Here is a tiny trained network, its code and every weight. The questions are about switching its units off for an input and a target symbol, where a switched-off unit gives its printed mean instead of its output.

import numpy as np


def w(rows, s, z=0):
    codes = np.array(rows[::2]) - 128.0
    scale = np.full(codes.shape[1], s)
    scale[-1] = z or s
    return codes * scale


def f(y):
    return y / 2 * (1 + np.tanh(0.7978845608 * (y + 0.044715 * y**3)))


def softmax(a):
    e = np.exp(a - a.max(-1, keepdims=True))
    return e / e.sum(-1, keepdims=True)


def log_softmax(a):
    a = a - a.max(-1, keepdims=True)
    return a - np.log(np.exp(a).sum(-1, keepdims=True))


def net(x, mask):
    ids = ['δεηξσφ'.index(c) for c in x.split()]
    T = len(ids)
    res = E[ids] + P[:T]
    u = 0
    for l in range(3):
        r = res
        for j in range(3):
            rows = slice(3 * j, 3 * j + 3)
            q, k, v = (r @ M[l][rows].T for M in (Q, K, V))
            z = softmax(np.where(np.tri(T) > 0, q @ k.T / 3**0.5, -1e9)) @ v
            o = O[l][rows]
            res = res + np.where(mask[u + j], z, o[:, -1]) @ o[:, :-1]
        u += 3
        y = f(res @ A[l][:, :-1].T + A[l][:, -1])
        res = res + np.where(mask[u : u + 4], y, B[l][:, -1]) @ B[l][:, :-1]
        u += 4
    return log_softmax(res[-1] @ U[:, :-1].T + U[:, -1])


Q, K, V, O, A, B = {}, {}, {}, {}, {}, {}
E = w([
[94,107,90,103,219,134],'δ',
[88,138,61,174,155,7],'ε',
[126,114,98,55,129,181],'η',
[92,84,166,89,60,89],'ξ',
[157,167,209,91,157,105],'σ',
[195,109,166,196,90,118],'φ',
],0.017)
P = w([
[195,126,118,91,152,183],'0',
[135,193,28,144,85,195],'1',
[209,99,127,100,158,108],'2',
[114,137,65,173,92,168],'3',
[230,85,141,118,159,64],'4',
[90,109,87,205,96,147],'5',
[252,75,164,123,151,18],'6',
[79,89,100,230,101,127],'7',
],0.011)
Q[0] = w([
[111,16,211,90,130,112],'L0H1',
[155,221,115,59,145,21],'L0H1',
[88,113,87,92,184,141],'L0H1',
[166,86,185,179,162,238],'L0H2',
[121,3,97,132,176,127],'L0H2',
[240,69,121,50,121,66],'L0H2',
[123,245,171,168,154,152],'L0H3',
[251,82,96,137,106,54],'L0H3',
[96,94,149,106,16,94],'L0H3',
],0.011)
K[0] = w([
[97,55,108,179,163,45],'L0H1',
[94,63,171,110,11,81],'L0H1',
[90,82,140,105,146,186],'L0H1',
[87,84,209,65,99,104],'L0H2',
[193,38,124,158,140,56],'L0H2',
[120,24,144,228,94,209],'L0H2',
[133,243,140,102,170,133],'L0H3',
[85,46,159,211,34,28],'L0H3',
[115,137,127,50,83,141],'L0H3',
],0.011)
V[0] = w([
[78,9,112,169,92,143],'L0H1',
[129,132,180,136,125,164],'L0H1',
[74,83,158,172,182,174],'L0H1',
[141,153,121,144,58,105],'L0H2',
[93,10,69,94,137,176],'L0H2',
[167,190,78,52,107,98],'L0H2',
[116,220,188,102,154,170],'L0H3',
[75,2,76,110,147,173],'L0H3',
[86,183,111,40,122,49],'L0H3',
],0.0054)
O[0] = w([
[77,3,127,42,135,127,121],'L0H1',
[126,211,98,107,134,161,91],'L0H1',
[125,173,168,65,81,165,67],'L0H1',
[105,85,193,106,112,98,160],'L0H2',
[183,56,39,152,111,206,112],'L0H2',
[137,183,168,69,115,242,161],'L0H2',
[91,252,176,157,151,119,1],'L0H3',
[120,27,221,155,103,23,131],'L0H3',
[109,27,231,176,128,182,62],'L0H3',
],0.0043,0.0027)
A[0] = w([
[109,157,87,229,27,174,115],'L0N1',
[119,176,193,143,219,33,15],'L0N2',
[165,130,253,118,184,154,1],'L0N3',
[201,129,153,33,195,138,56],'L0N4',
],0.0076,0.0062)
B[0] = w([
[143,1,110,56,99,114,255],'L0N1',
[74,89,63,124,74,171,146],'L0N2',
[45,109,26,185,163,141,124],'L0N3',
[212,62,158,123,193,71,202],'L0N4',
],0.0089,0.0028)
Q[1] = w([
[126,134,142,213,46,96],'L1H1',
[145,109,61,133,143,80],'L1H1',
[80,165,127,87,125,103],'L1H1',
[252,123,103,184,171,58],'L1H2',
[58,210,46,210,131,205],'L1H2',
[37,146,45,118,203,79],'L1H2',
[161,188,116,179,121,186],'L1H3',
[122,90,111,208,118,223],'L1H3',
[172,84,117,149,173,143],'L1H3',
],0.016)
K[1] = w([
[118,106,190,163,112,119],'L1H1',
[147,95,119,125,134,55],'L1H1',
[120,121,133,106,154,175],'L1H1',
[136,118,125,254,105,73],'L1H2',
[118,168,69,143,208,163],'L1H2',
[92,76,93,127,184,125],'L1H2',
[101,155,108,92,172,170],'L1H3',
[173,131,118,81,155,90],'L1H3',
[117,103,125,147,128,77],'L1H3',
],0.023)
V[1] = w([
[137,197,124,173,106,111],'L1H1',
[65,116,111,148,85,97],'L1H1',
[166,110,99,171,121,171],'L1H1',
[64,67,215,223,118,140],'L1H2',
[19,125,127,102,184,72],'L1H2',
[88,155,116,49,208,184],'L1H2',
[100,92,111,192,189,174],'L1H3',
[155,123,179,134,72,182],'L1H3',
[108,147,102,1,169,87],'L1H3',
],0.0073)
O[1] = w([
[122,66,109,75,171,114,64],'L1H1',
[183,136,39,112,129,114,88],'L1H1',
[145,110,190,157,138,114,164],'L1H1',
[161,161,99,61,144,190,95],'L1H2',
[119,76,55,159,148,195,24],'L1H2',
[178,35,133,254,108,143,2],'L1H2',
[133,166,89,223,73,82,91],'L1H3',
[49,79,175,103,164,130,126],'L1H3',
[180,145,47,95,77,124,128],'L1H3',
],0.007,0.0057)
A[1] = w([
[190,109,234,100,131,211,65],'L1N1',
[177,222,220,142,172,89,19],'L1N2',
[98,117,77,179,84,254,110],'L1N3',
[212,173,73,203,227,115,2],'L1N4',
],0.0084,0.0078)
B[1] = w([
[100,134,128,187,125,36,196],'L1N1',
[95,202,5,153,110,237,253],'L1N2',
[140,166,144,125,160,255,170],'L1N3',
[95,98,37,146,62,208,155],'L1N4',
],0.0074,0.0048)
Q[2] = w([
[176,162,146,87,84,107],'L2H1',
[83,69,159,125,132,95],'L2H1',
[95,123,147,117,105,250],'L2H1',
[202,90,146,144,150,114],'L2H2',
[139,142,150,181,154,108],'L2H2',
[157,114,150,82,131,127],'L2H2',
[222,148,112,100,221,123],'L2H3',
[147,101,116,134,161,147],'L2H3',
[76,152,93,144,110,115],'L2H3',
],0.016)
K[2] = w([
[166,245,175,91,125,54],'L2H1',
[143,59,167,86,140,94],'L2H1',
[222,121,149,175,131,231],'L2H1',
[66,92,74,141,95,76],'L2H2',
[183,151,106,160,76,96],'L2H2',
[18,109,177,121,145,130],'L2H2',
[236,175,112,110,185,91],'L2H3',
[145,103,142,102,143,99],'L2H3',
[46,157,125,110,56,137],'L2H3',
],0.012)
V[2] = w([
[145,98,119,146,1,143],'L2H1',
[83,133,135,124,112,114],'L2H1',
[150,198,141,194,119,69],'L2H1',
[86,90,97,147,195,99],'L2H2',
[84,166,86,148,58,69],'L2H2',
[223,145,110,118,145,152],'L2H2',
[134,140,143,162,131,152],'L2H3',
[207,132,133,80,143,143],'L2H3',
[160,123,162,114,67,127],'L2H3',
],0.0098)
O[2] = w([
[104,77,158,81,169,90,108],'L2H1',
[142,121,95,121,150,139,107],'L2H1',
[2,104,155,152,170,186,157],'L2H1',
[71,129,105,197,71,88,61],'L2H2',
[146,151,50,80,178,58,220],'L2H2',
[205,159,155,122,73,107,184],'L2H2',
[168,131,80,115,37,81,71],'L2H3',
[41,84,135,163,139,140,250],'L2H3',
[80,123,118,172,186,148,189],'L2H3',
],0.0092,0.0023)
A[2] = w([
[90,128,61,2,74,213,103],'L2N1',
[112,168,154,10,136,189,251],'L2N2',
[143,137,153,80,233,126,116],'L2N3',
[62,82,205,49,76,73,189],'L2N4',
],0.0082,0.011)
B[2] = w([
[129,128,153,254,192,105,153],'L2N1',
[103,106,164,129,66,105,247],'L2N2',
[158,143,117,99,113,164,162],'L2N3',
[187,157,93,117,188,165,210],'L2N4',
],0.014)
U = w([
[153,182,58,149,120,204,76],'δ',
[79,101,58,107,152,83,158],'ε',
[74,182,156,107,112,109,254],'η',
[114,121,166,169,211,101,80],'ξ',
[153,131,123,49,143,128,127],'σ',
[119,2,158,129,75,88,78],'φ',
],0.0083,0.004)

Each question gives the input, a string of symbols that net reads in full, and the target symbol t.
The units are the heads (3 rows each of Q, K, V and O) and the neurons (one row each of A and B). Each row of codes is followed by its name. A weight is (code - 128) times the scale printed after its matrix; where a second scale follows, it is the last column's (O, A, B and U).
mask holds one flag per unit, layer by layer, with each layer's heads first. A switched-off unit (its flag False) gives its mean, the last column of its rows in O or B, instead of its output. The means were averaged over made-up inputs and are rounded, as every weight is.
A unit's drop is (log p(t) with every unit on - log p(t) with that unit switched off) / (log p(t) with every unit on - log p(t) with every unit switched off).
The circuit of an input: a set's keep is (log p(t) with only the set's units on - log p(t) with every unit switched off) / (log p(t) with every unit on - log p(t) with every unit switched off). Starting from the 12 units with the biggest drops (on a tie, the unit counted first), units are removed one at a time, each time the one whose removal leaves the highest keep (on an exact tie, the one counted first), for as long as the keep stays at least 0.8.
circuit, biggest first: the units of the circuit, biggest drop first
k most important neurons: the k neurons with the biggest drops, biggest first
k most important neurons of layer l: the k neurons of layer l with the biggest drops, biggest first
heads that matter: for each layer, one digit per head in row order, 1 if its drop is at least 0.15 and else 0, layers parted by /
input φ σ σ δ δ ξ, target ξ: circuit, biggest first : (L2N1 L1H2 L0N1)
input σ φ ε σ φ φ ε η, target φ: circuit, biggest first : (L1H2)
input ξ σ ε σ ε ε η, target ε: heads that matter : 000 / 000 / 011
input ξ σ φ ξ δ φ σ, target η: circuit, biggest first : (L1H2 L1N2 L2N2)
input δ δ φ σ ξ φ δ δ, target δ: heads that matter : 011 / 111 / 010
input η δ σ φ, target σ: circuit, biggest first : (L2N4 L0N1 L1H2 L1N2)
input δ η δ, target φ: circuit, biggest first : (L1H2 L2N4)
input φ ξ σ δ φ δ, target σ: circuit, biggest first : (L2H2 L0N1 L1N2 L2N1)
input η φ δ φ δ φ, target δ: heads that matter : 010 / 011 / 100
input φ ε σ φ, target ε: circuit, biggest first : (L0N1 L2H2)
input ξ φ δ φ η δ φ δ, target σ: heads that matter : 000 / 001 / 011
input δ φ ξ δ δ η, target φ: 3 most important neurons : (L0N4 L1N3 L2N4)
input φ ε ξ, target σ: circuit, biggest first : (L2N4 L2H1)
input σ φ ξ δ δ ξ, target δ: circuit, biggest first : (L2N4)
input η ε δ δ, target δ: 2 most important neurons : (L2N2 L1N3)
input η δ η φ ξ φ δ φ, target δ: 2 most important neurons : (L0N1 L0N4)
input φ φ δ, target η: heads that matter : 000 / 010 / 100
input φ ε φ ξ σ σ ξ φ, target ξ: circuit, biggest first : (L2N1 L1H2 L0N1 L1H3)
input φ φ ξ φ δ, target η: circuit, biggest first : (L1H2 L2H1 L2N2 L2N4)
input δ φ φ σ φ σ, target σ: 2 most important neurons : (L0N4 L0N2)
input η ξ ε σ δ φ φ η, target ξ: circuit, biggest first : (L1H3 L1H2 L2N2)
input φ ξ ξ φ, target ξ: 3 most important neurons : (L2N1 L0N1 L0N4)
input φ ε φ φ η ε, target σ: 2 most important neurons : (L1N2 L0N1)
input η η δ, target φ: 2 most important neurons of layer 1 : (L1N4 L1N2)
input φ ε δ, target ε: most important neuron : (L0N1)
input η ξ η ξ φ η, target ξ: heads that matter : 010 / 000 / 000
input η δ ξ δ φ ε δ φ, target ε: circuit, biggest first : (L2H2 L0N1)
input ξ φ φ σ σ φ δ σ, target σ: most important neuron : (L0N4)
input φ φ σ ξ, target ξ: 3 most important neurons : (L2N1 L2N4 L1N1)
